[ -4 -22   3   1  -1  -9 -14   8  27  -1  -5 -16  13 -21  14 -18   8  26
  14  19   6 -10  27  -2 -17  14  -6  27   1  -3 -11 -14 -10  -7]  vadi
[ -6  10 -10  -8  34  -5  12  -2  58 -50 -22  52  42  82  25 -10  31  75
  44  21  13   8  14  66 -16  11 -34  24  36 -27  12 -18  20 -38]  rek
[-24  35   1  29  31   2   1  12  34 -45 -32  41  54   7 -20  40  23 -14
  13  27  32  65  31  71  -1  -8   3  44 -18 -20   5 -13  23  -4]  gopi
[-37 -12 -12   3  -4 -27 -16  14 -28 -13  -1  18   9  31   7   7  26 -58
 -33   1 -21   2 -15 -12  11  39  14  24 -77 -42  -1 -20   0  -4]  gopi
[ -2  36   5 -23 -34 -21 -11 -12  28 -41 -20 -11 -16 -18 -25   7  22 -30
 -21   7 -31 -26 -19 -19 -10 -28  -3  32  18  13   1  10 -13  37]  fik
[ 16 -46  -6 -31   5  18  24  26 -19 -82 -13  -4 -54 -64  13  53   8  -2
  23   5  23   5  30   2  24 -81 -21 -18  -1  34 -31 -25  38  12]  gire
[-13 -17 -18 -59  64 -36  63 -11 -50 -42 -31  43 -19   5 -30  38 -14  -5
  -7  20 -26  39  -1 -47 -25 -27  18  21 -25 -83 -23  45  23 -69]  Zimob
[ -7   2  -7  -1  57  -8 -11   4  -2 -68  -1  -9 -35 -19  34  29  20  17
  14 -15 -13  -1  -7   1  10 -21  12  13  27 -32 -60 -30 -28  -6]  Zimob
[-18  43  25   3   2 -51 -38  39  53  36  21   2  19 -36  52  44 -17 -26
 -13 -78 -63 -29  21 -21   4 -81  25  53  53  32  48   4 -48  69]  sopi
[  2  -2  29 -25  30 -61  36  -8 -20   4 -22   0  -9  14  22 -32 -18 -15
 -30   6 -10 -11  -5 -21  27 -26 -10   0   9 -19   2  33 -23   7]  rek
[  1 -19 -40 -16 -13  37   9   6   5 -11  12 -13  -8 -17   5  31  20   6
 -33  68  31  30   9 -14 -16 -10 -12  44 -58  46  18  23  18 -27]  gire
[-19  -3  21 -13  44 -28 -30 -33  -4   1  11  -8  13   5  -1   4   0 -16
 -28  10  -3  47 -10 -69   5   3   5  43  -6 -52 -22 -32 -47 -48]  Zimob
[ 12 -26 -29  14 -11  20  12   8   5  47   2  -4 -33  17 -44  77 -33  -4
  -3  -4  51  63 -38  31  -7  -4 -42  -3  29 -39   2  -5   3   8]  gopi
[-25   4   1  17 -25 -12 -60  15  29 -22   4   1 -11 -39   7 -23   7   7
 -10  -5 -30 -93 -25 -13   6  -6  18   7 -17   0 -18 -15   6   9]  vadi
[-35  20  14   3 -58  -4 -55   7  48  12 -20 -21  32 -12  29  -6  28 -13
 -18  35 -18  11   6   4 -23 -33  -5  45   0   9  19   1 -12  -3]  zevak
[ 11 -17   6   9 -15  42  27  22 -25  17 -11  20 -26 -29  36 -22 -25  35
  20 -44 -13  14  11  47  -1 -34   2  25 -21   9  31  46  15   0]  Tovav
[  4 -10 -20  -2  40  -3  25  19 -30 -28   0 -13 -36   6  24  35 -14 -19
  21 -25 -23  28  14  -2   1  38  10   7 -15 -34 -39  -2 -33  24]  gopi
[ 12  25  18 -15  -2 -15 -57 -23  37 -34 -38   9  31  -8  39   0 -27  31
 -32  57 -37  -8  48  14   6  -6  42  16   0  25 -21 -10   2   0]  fik
[  0 -40 -46  27 -25  23  28  37 -21  27  11  26 -21  27 -25  11 -25  25
   9 -10 -36 -24  21   9  59 -53  14  21  -3  13  52  33  20  21]  zevak
[ 37 -15 -31 -11  81  46 -16  23  -2 -59  24   7 -26 -16   2  55  -5  32
  33   8   8 -24  26  15  37 -40  25  -1 -21  46 -30  -8  13  -1]  zevak
[-48  53 -31  11 -19  56 -83  23  11 -50  15  -4  43  -5 -28  -8  72   0
  -8  41  -9 -10   3   3  16  -7  29  61  -1  32  -8 -14   3 -33]  Tovav
[-22  20  -1 -47  60   4   6   6 -16 -39   0 -38 -76 -52  -7  49 -43  43
  22  50  26 -28   4 -40  40 -15  12 -30 -15  10 -74  43  40 -14]  rek
[ -5  -5 -47  -7 -26 -26 -13  -2 -15   5  -8  -2  42  18   1  24  25 -42
 -26 -12 -27   2 -21 -31  51  17  16   5  15  -6 -11 -25   7   1]  fik
[  1 -51 -62  20 -41  13 -43  49  -4  -2   5 -18  -4  18   2  45 -36  20
 -23   6 -63 -50  12 -35  37 -34  26  81  10   5  26 -27 -19  13]  zevak
[ 17   1 -21  20 -17   9  24 -10  36 -40 -20  29  12   2  34   4   9 -12
  20 -52 -25  24 -14  25  36 -14 -10  10  20  -4  10 -24 -10  24]  fik
[ 38  -3  10 -21  46 -21 -45   5   7 -56   5  -3   0  31 -19  54  31 -10
 -12 -20 -45 -36   4  13 -15 -74  29  -6  98   9 -58 -35 -95  27]  sopi
[-22  61  21   9  11   0  13   8 -25 -34  -8  16   9 -15  -3 -35  15  -4
  11  -4  -1  -9 -22 -32  31 -40 -36   4 -17   9  12  29  19  -3]  vadi
[ 29 -20  24  16 -11 -47 -19   3  -5  42 -33 -19  35 -29  61  28 -85  -9
 -21 -77 -63  -2  -8 -37   2 -37  32  43  33 -13 -11 -11 -72  20]  sopi
[  8  34   0  -1  32   8  14  10 -55 -30  -1  -5  23  37   3  54  -3 -52
 -17  -8  -8  61   8 -30  39  -8 -40  36  -9  21  13 -22 -30  23]  gopi
[-16 -26 -40  21 -18 -15  49 -10  50 -18 -22 -19 -19   4  71 -63 -70  21
 -18  42 -55   0  30 -64  66  58  18  41 -16 -19  -7   9 -49  -4]  rek
[-10   1  38  18  15 -42 -24 -11 -12  16 -17  12   6 -12 -13 -11   1 -23
 -26  14  46   9 -12   2  30  11   0 -24 -34 -28 -17 -36  26  -8]  sopi
[ -9  28 -53  -7  -9  -4   6  30 -10 -37 -31 -14  -2  -1 -10  69  27 -62
 -11  -5 -10  44 -36  17 -23 -35 -11  -6  72 -36 -42  14 -28  18]  gopi
[ -6  10  -5 -14 -16 -17  21 -31  83  30  14  13   8  15  16 -31 -14 -17
   9 -57 -42 -18 -47 -36  10 -24 -12  -6  57   3  16  33 -62   8]  rek
[ 28 -36  14  -5  -4 -43 -41   0  20  78   9  -5  43  -2  14  19 -64   3
  -1 -41 -16 -22  45   2  35  -6  24 -38  55  51  -4 -30 -12  42]  gopi
[  -9  -40   -4   18  -13   30  -33    6 -108  -61  -17  -23  -16   -5
  -19  -18   34  -48  -11   -1  -59  -51   16  -17   30   -2   51   16
  -78    0  -46  -17  -32    2]  zevak
[ -8  26 -51  -2  17   2 -34  25   1   5 -15   9  63  -5 -10  64   6 -31
  -9  14  11  43  -9  -9  13 -33   2  27  35 -11   9  -8  28 -29]  zevak
[ -9  63  30  39  54 -12  30 -48  -1  23 -16   5  54  47  -4 -20   5  31
  43 -31  21  34 -52  39  41  29  -5 -22  51 -35 -46  37 -35 -19]  rek
[ 14 -27 -60   7 -17   8  -5   0  15 -59 -18  38  48  37   9 -13  -2  -5
  -2  -6 -58  11  35 -29  54  -5  25  40  11   0  17 -47 -11 -10]  fik
[-21   3  45   9  31 -13  17 -36 -27 -90  -1  16 -88 -17 -69 -16  27 -13
  51 -55 -71 -84  14  11  10  11  39 -27  22 -40 -68 -27 -38  50]  Zimob
[  1   9  26 -45  40   2  -5   9 -15  21  -1  69  12   0  -2  69 -20   6
  39 -39   3  36  20  26   9 -86 -39 -83  72 -18   4  -2  62 -20]  vadi
[-14   4  -5  11  24   4 -19  18  30 -58 -13  31  40 -22  -3  10   6  38
  50 -13 -10 -36  24   9  -1   8   5  48 -23  -8  -5 -35  37 -19]  vadi
[ 20  15  31   1  15 -19  18 -12  28  64  23   8   1  36  48  18 -42  35
  -4 -31 -23  19  -8 -12  49 -51  -8 -33  47  35   7  28 -49  22]  sopi
[ 13  47  42 -40  60 -30  21 -22 -21 -22 -15  32  15  73  30  67 -24  14
  -2  10 -28  35 -10 -32   7  21 -32   2  -9 -22 -18 -13  -4 -26]  sopi
[ 18   5   1  10  14 -25 -34   6  43 -72 -18 -15 -43  -3 -12 -55  16  33
  -4  45  12 -52  23  13 -38  28   7  13  19  -5 -32 -41 -30  24]  sopi
[-34  47 -32  -4  73 -15 -85  22 -45 -42  48  -3 -34 -40 -34 -15  55 -24
 -25  -3  -9 -78  -3 -35  22 -30  62 -26  13  10 -34  -5   5   8]  Zimob
[  5  15  46 -30  36   5 -20  -8 -27 -50   4  -5 -23   6  41  49  11  15
  38 -19 -45  28  31  -1   4 -52   1 -29  59  -2 -62 -18 -47  11]  gire
[ 15  -8 -32  32  12  20   3  13  -1  23   2  24   8   4 -23  -3 -24  18
  11   4 -15 -12  35  33  46 -34  37 -12  24  24  18  28  12  17]  zevak
[  1   1  42   4 -10  30  -6 -30   8 -26   4   7 -57 -31  16  15 -10   0
 -15 -53 -21 -19 -60  -8 -32 -52 -32  53 -51   5  21   2 -35   3]  Zimob
[ -2  25  47   0   5 -14 -54 -15  17  25  10 -33 -15 -18  57  18 -24  -1
  -8 -20   6  23 -21 -39  27 -12 -16 -35  21   6 -41 -37 -42   9]  sopi
[-13  28 -47   4 -35  36 -70   4 -91 -39 -25  31  14  42 -24 -50   1   5
   5 -26 -70  17  -3 -36  13 -68  32 -34  57 -46 -14  12 -15 -32]  fik
[ -9   4  20   7  13  43 -18 -10  14  13  -2  28  14   9  56   7 -30   2
   7  -4 -20 114  38  10  46  -9  -4   0  35 -38  -6 -32 -28 -38]  Tovav
[  9   5  -3  23   9  11 -14 -25  59  31   5  17  36   7  36  10 -42   4
 -16  -7 -46  33  -8   9  48  40  41  22  36 -20 -23 -10 -51 -20]  Tovav
[ 12  21  21 -29  34 -29 -25 -29  38  51  30 -21  43  75 -39  68 -33  28
  -9  42 -44   1  -3 -67  31   6  12  52  46  10 -12   6 -62 -12]  zevak
[ -6 -27  14 -22 -42 -52 -12  10 -32  20 -10 -22  -8  27  10  -3  21  -2
 -10   0 -19 -76 -50 -28  43 -12 -14 -30  -9   7 -26  -7  24   6]  zevak
[-25  -2 -19 -26 -22  22 -34  -5   4 -11 -10 -20 -48   3  42  -8 -28  10
  -1   0 -31   6 -25 -37 -22  -9 -15 -13  27 -41 -27   9 -33 -28]  rek
[-14  -5  19  13   4   7 -30 -14  -5 -12   5 -10 -14 -18  27  52 -20 -25
 -10  -5 -24  50   1 -31  22   8   5  29  -3 -42 -30 -47 -38  -3]  gire
[ 12  -1  14 -23  21  14 -33 -13  -9  -8  15  27 -29  34  15  42  -6  22
 -12  33  17  43  -1   8   8 -25 -33 -45  28 -16 -16 -31  14 -23]  gire
[  5   2  -9  -8 -10   8  37  -4 -11  34  14 -28  18   1   0  44  14 -28
  25 -49 -63  -3  19  10  61  23  27 -13  89  40 -43   8 -51  42]  Tovav
[  2 -23  -9 -19   6 -40  19  -9   5 -27 -25 -23   2  20  29 -33   1 -15
  -3  -7  -4  -5 -28 -42   3  37 -31  21  17 -40 -22 -25 -36 -16]  rek
[-32  18  34  -9  37   1 -34 -11  29 -26 -19   3  48   7   5  77   5  20
   7  17 -19   7  21  37  -5 -32  30  68   1 -12 -29   0 -26 -23]  rek
[ 38  27 -13   3  43 -19 -35  -7 -18  -6 -15  13 -25   5   8  -9 -28  23
 -51  40  28 -56 -37  20 -28  56  16 -37 -37   2 -27   5  30  -8]  sopi
[-45  18 -19  -7 -10  -2   1  41  14 -57 -15  33   1 -27  -6  -1  18 -27
  34 -13 -45   1  27 -33  27 -82  11  40 -10 -16  30  12  27   0]  zevak
[ -2  58  21   7  36  11 -19 -50   9   4  -4 -11  65  -7  42 -15   9 -43
   8 -39 -14   8  -4   1  24  44   3 -21  14  47 -27  -8 -45   5]  rek
[ 21  -4 -21 -17 -11  21 -55 -32 -48  51  12  27  28  52  54 -30 -21 -16
 -46 -21 -93  30  20 -18  26 -37  58 -72  41  11  -9  34 -68 -14]  fik
